[[  4 -10 -29   1 -23  29  22  -2 -12 -19   5  21   0]
 [  4  -4 -15  -1  -2 -23  18 -12   1  10  -5  13   0]
 [ -2  -6   3   1   6  68   6 -15   0  -1  17   3   0]]
:
[[-10 -29   1 -23  29  22  -2 -12 -19   5  21   0   4]
 [ -4 -15  -1  -2 -23  18 -12   1  10  -5  13   0   4]
 [ -6   3   1   6  68   6 -15   0  -1  17   3   0  -2]]

[[  0   0]
 [-24  26]
 [ -6  27]
 [  4   7]
 [ 15 -11]
 [ 65 -21]
 [-12  29]
 [ -6 -44]
 [ 18  -7]]
:
[[  0   0]
 [ 26 -24]
 [ 27  -6]
 [  7   4]
 [-11  15]
 [-21  65]
 [ 29 -12]
 [-44  -6]
 [ -7  18]]

[[ 38  62  66  50  19 -18 -50 -65 -61 -38  -6  29  58  68  57]
 [-59 -67 -53 -24  11  45  65  64  44  12 -23 -54 -67 -58 -35]
 [ 22  53  68  59  36   0 -34 -59 -65 -54 -24  13  46  64  63]
 [ -9  27  56  66  58  31  -5 -40 -61 -65 -50 -18  17  49  66]
 [-34   2  37  60  66  51  22 -16 -47 -66 -63 -42  -9  29  57]
 [-21 -50 -65 -59 -37  -2  33  59  66  54  25 -11 -43 -63 -64]]
:
[[ 62  66  50  19 -18 -50 -65 -61 -38  -6  29  58  68  57  38]
 [-67 -53 -24  11  45  65  64  44  12 -23 -54 -67 -58 -35 -59]
 [ 53  68  59  36   0 -34 -59 -65 -54 -24  13  46  64  63  22]
 [ 27  56  66  58  31  -5 -40 -61 -65 -50 -18  17  49  66  -9]
 [  2  37  60  66  51  22 -16 -47 -66 -63 -42  -9  29  57 -34]
 [-50 -65 -59 -37  -2  33  59  66  54  25 -11 -43 -63 -64 -21]]

[[-18  17   9  13 -40  27   2 -15   3 -55  14  26 -14  13   9]
 [-15  40  11 -34 -18  26  -4 -27   2  -8 -45  25  -1   9  -8]
 [ 35  12 -12 -31  70   3 -21   0  11  20  17  25  29 -13 -18]]
:
[[ 17   9  13 -40  27   2 -15   3 -55  14  26 -14  13   9 -18]
 [ 40  11 -34 -18  26  -4 -27   2  -8 -45  25  -1   9  -8 -15]
 [ 12 -12 -31  70   3 -21   0  11  20  17  25  29 -13 -18  35]]

[[ 42 -54 -49  -8 -72  58  58  45  -2 -24  25  60 -29]
 [ -9  22 -57 -37 -68  -7  -7 -30 -69  68  41 -56  50]]
:
[[-54 -49  -8 -72  58  58  45  -2 -24  25  60 -29  42]
 [ 22 -57 -37 -68  -7  -7 -30 -69  68  41 -56  50  -9]]

[[-11   1  14 -10]
 [ 11  11   8  13]
 [ 36 -54  14  39]
 [-19   7  -1 -21]
 [ 41  -8  10  45]
 [ 11 -13  -2  11]
 [ 45  -1  27  50]
 [-25 -27 -15 -28]
 [-52 -15 -24 -58]]
:
[[  1  14 -10 -11]
 [ 11   8  13  11]
 [-54  14  39  36]
 [  7  -1 -21 -19]
 [ -8  10  45  41]
 [-13  -2  11  11]
 [ -1  27  50  45]
 [-27 -15 -28 -25]
 [-15 -24 -58 -52]]

[[ 37 -29 -14 -37 -47 -45  13  36 -52 -16]
 [-38  46  21 -14 -12  30 -74  10 -22  33]]
:
[[-29 -14 -37 -47 -45  13  36 -52 -16  37]
 [ 46  21 -14 -12  30 -74  10 -22  33 -38]]

[[ 43  31  11   2  12  22   4  19  16 -41  -7]
 [-37  -7  37   9 -44  14 -24   8  24 -15 -31]
 [-29  34  -5 -39 -31   6  34  -2   5 -44 -40]
 [-16  22 -19 -44 -18   2  25   0  33 -28 -61]
 [ 15  21  16 -24  41   0 -13  24  38 -16   1]
 [ 20  14  27 -55  36  45  18  76   8  12  -9]]
:
[[ 31  11   2  12  22   4  19  16 -41  -7  43]
 [ -7  37   9 -44  14 -24   8  24 -15 -31 -37]
 [ 34  -5 -39 -31   6  34  -2   5 -44 -40 -29]
 [ 22 -19 -44 -18   2  25   0  33 -28 -61 -16]
 [ 21  16 -24  41   0 -13  24  38 -16   1  15]
 [ 14  27 -55  36  45  18  76   8  12  -9  20]]
